Below is a small trained network, with its code and all its weights. Each question gives an input and a class and asks what happens when units are switched off, that is, made to give their printed mean instead of their output.

import numpy as np


def w(rows, s, z=0):
    codes = np.array(rows[::2]) - 128.0
    scale = np.full(codes.shape[1], s)
    scale[-1] = z or s
    return codes * scale


def norm(h):
    return h / np.sqrt((h * h).mean(-1, keepdims=True) + 1e-5)


def f(y):
    return np.maximum(y, 0)


def log_softmax(a):
    a = a - a.max(-1, keepdims=True)
    return a - np.log(np.exp(a).sum(-1, keepdims=True))


def net(x, mask):
    res = np.array(x, float).reshape(1, 5) / 4 @ E
    u = 0
    for l in range(3):
        y = f(norm(res) @ A[l][:, :-1].T + A[l][:, -1])
        res = res + np.where(mask[u : u + 10], y, B[l][:, -1]) @ B[l][:, :-1]
        u += 10
    return log_softmax(norm(res)[-1] @ U[:, :-1].T + U[:, -1])


A, B = {}, {}
E = w([
[180,200,182,38,98,205,122],'x0',
[121,49,156,22,103,239,74],'x1',
[188,177,161,99,203,102,53],'x2',
[60,158,128,174,45,135,53],'x3',
[254,150,103,106,36,39,173],'x4',
],0.0089)
A[0] = w([
[92,163,123,124,156,94,32,100],'0.n0',
[131,95,75,110,91,167,228,54],'0.n1',
[214,111,179,62,77,104,127,92],'0.n2',
[88,121,65,226,161,78,202,67],'0.n3',
[152,78,124,161,43,164,197,3],'0.n4',
[67,137,198,118,24,131,99,36],'0.n5',
[119,153,145,16,126,89,177,72],'0.n6',
[191,152,147,126,131,132,56,68],'0.n7',
[230,100,149,3,254,127,123,136],'0.n8',
[61,109,127,82,185,140,83,164],'0.n9',
],0.0092,0.0084)
B[0] = w([
[75,133,123,198,93,218,59,159],'0.n0',
[73,119,101,131,58,145,8,161],'0.n1',
[193,164,56,120,90,140,44,186],'0.n2',
[180,85,178,21,183,29,127,213],'0.n3',
[49,187,16,170,46,116,21,142],'0.n4',
[160,130,125,84,51,216,248,146],'0.n5',
[159,143,95,238,88,199,108,152],'0.n6',
[176,201,65,86,123,101,81,149],'0.n7',
[253,92,84,106,213,206,254,254],'0.n8',
[131,58,182,160,172,190,177,209],'0.n9',
],0.0073,0.0083)
A[1] = w([
[126,139,136,192,214,167,56,146],'1.n0',
[75,159,157,146,142,103,59,48],'1.n1',
[149,126,123,180,192,17,150,80],'1.n2',
[162,193,202,143,42,154,124,172],'1.n3',
[217,148,115,87,140,112,95,21],'1.n4',
[122,68,67,94,25,125,127,127],'1.n5',
[72,152,108,231,120,131,222,106],'1.n6',
[49,166,58,164,74,144,100,169],'1.n7',
[152,169,140,59,159,145,52,1],'1.n8',
[9,80,206,117,115,181,140,48],'1.n9',
],0.012,0.0063)
B[1] = w([
[130,141,177,182,89,148,106,217],'1.n0',
[145,150,162,152,103,127,71,147],'1.n1',
[55,111,107,148,110,92,151,255],'1.n2',
[134,219,72,68,129,97,174,207],'1.n3',
[124,128,45,128,159,126,97,196],'1.n4',
[146,97,234,175,8,134,167,229],'1.n5',
[134,105,113,70,180,118,138,178],'1.n6',
[164,126,181,83,74,112,125,206],'1.n7',
[145,53,87,129,154,142,160,149],'1.n8',
[82,138,62,143,208,143,85,223],'1.n9',
],0.013,0.0069)
A[2] = w([
[135,90,130,170,165,106,75,25],'2.n0',
[106,80,115,60,160,206,154,26],'2.n1',
[60,97,163,188,197,108,11,59],'2.n2',
[153,181,68,203,93,110,184,54],'2.n3',
[106,98,136,164,162,31,164,65],'2.n4',
[193,174,216,143,221,127,83,10],'2.n5',
[121,7,122,91,63,216,122,121],'2.n6',
[63,52,133,105,134,137,28,1],'2.n7',
[121,138,98,67,95,221,159,93],'2.n8',
[185,73,126,117,98,65,191,185],'2.n9',
],0.012,0.0041)
B[2] = w([
[162,178,92,129,140,212,119,153],'2.n0',
[163,43,166,180,147,136,129,200],'2.n1',
[110,125,58,217,55,133,2,215],'2.n2',
[103,32,91,143,186,166,82,183],'2.n3',
[63,88,135,10,196,136,122,217],'2.n4',
[144,27,233,112,40,131,191,162],'2.n5',
[209,114,226,188,158,112,199,237],'2.n6',
[161,127,84,221,143,96,47,178],'2.n7',
[83,145,187,162,223,168,168,210],'2.n8',
[51,137,154,104,133,49,93,254],'2.n9',
],0.0091,0.0085)
U = w([
[46,63,109,69,185,20,126,164],'0',
[54,62,126,220,178,147,2,106],'1',
[28,227,140,67,142,196,128,1],'2',
[191,77,173,140,185,231,173,159],'3',
[116,138,202,147,3,70,117,179],'4',
[188,194,18,60,153,98,82,126],'5',
],0.018,0.0061)

Each question gives the input, the list of numbers given to net, and the class t.
The units are the neurons (one row each of A and B). Each row of codes is followed by its name. A weight is (code - 128) times the scale printed after its matrix; where a second scale follows, it is the last column's (A, B and U).
mask holds one flag per neuron, layer by layer. A switched-off neuron (its flag False) gives its mean, the last column of its row in B, instead of its output. The means were averaged over made-up inputs and are rounded, as every weight is.
A unit's drop is (log p(t) with every unit on - log p(t) with that unit switched off) / (log p(t) with every unit on - log p(t) with every unit switched off).
The circuit of an input: a set's keep is (log p(t) with only the set's units on - log p(t) with every unit switched off) / (log p(t) with every unit on - log p(t) with every unit switched off). Starting from the 12 units with the biggest drops (on a tie, the unit counted first), units are removed one at a time, each time the one whose removal leaves the highest keep (on an exact tie, the one counted first), for as long as the keep stays at least 0.8.
circuit, biggest first: the units of the circuit, biggest drop first
k most important neurons: the k neurons with the biggest drops, biggest first
k most important neurons of layer l: the k neurons of layer l with the biggest drops, biggest first
input [-1,4,1,1,7], class 5: circuit, biggest first => [0.n2]
input [7,-8,3,0,-7], class 4: circuit, biggest first => [2.n5 0.n8]
input [-1,-7,7,5,4], class 0: circuit, biggest first => [1.n2 2.n4]
input [-4,-6,-8,5,7], class 0: 2 most important neurons of layer 1 => [1.n6 1.n0]
input [0,1,2,3,5], class 5: 2 most important neurons of layer 1 => [1.n3 1.n4]
input [-5,-6,3,-3,-4], class 0: 4 most important neurons => [0.n3 2.n4 1.n2 1.n9]
input [-8,7,-1,-6,-5], class 3: 3 most important neurons of layer 1 => [1.n2 1.n4 1.n1]
input [5,-4,8,7,-1], class 4: 2 most important neurons => [0.n0 0.n8]
input [5,-8,-5,0,-7], class 0: 3 most important neurons of layer 1 => [1.n6 1.n2 1.n4]
input [-6,-7,-7,-1,-8], class 0: 2 most important neurons of layer 1 => [1.n6 1.n2]
input [-6,0,-8,-5,5], class 4: 2 most important neurons => [1.n5 0.n1]
input [0,1,-5,5,-2], class 3: 2 most important neurons => [1.n9 0.n5]
input [-2,4,-4,3,-1], class 3: 2 most important neurons => [0.n5 1.n9]
input [2,5,4,7,8], class 5: 2 most important neurons => [1.n3 1.n4]
input [7,7,8,0,7], class 5: circuit, biggest first => [1.n3]
input [-3,3,-5,1,-1], class 4: 2 most important neurons => [1.n5 0.n8]
input [-4,-3,4,-8,-6], class 3: 2 most important neurons of layer 1 => [1.n0 1.n3]
input [7,-5,3,5,-3], class 2: 3 most important neurons of layer 1 => [1.n3 1.n5 1.n8]
input [3,4,4,0,-7], class 3: 2 most important neurons => [0.n8 1.n2]
input [2,-8,5,-7,3], class 0: circuit, biggest first => [1.n2]
input [-1,-1,7,-2,-7], class 3: 2 most important neurons => [0.n8 2.n5]
input [1,3,2,7,3], class 4: 2 most important neurons => [1.n5 0.n8]
input [2,1,-8,8,0], class 4: 2 most important neurons of layer 1 => [1.n5 1.n7]
input [8,-2,-1,5,1], class 2: 2 most important neurons => [1.n3 0.n5]
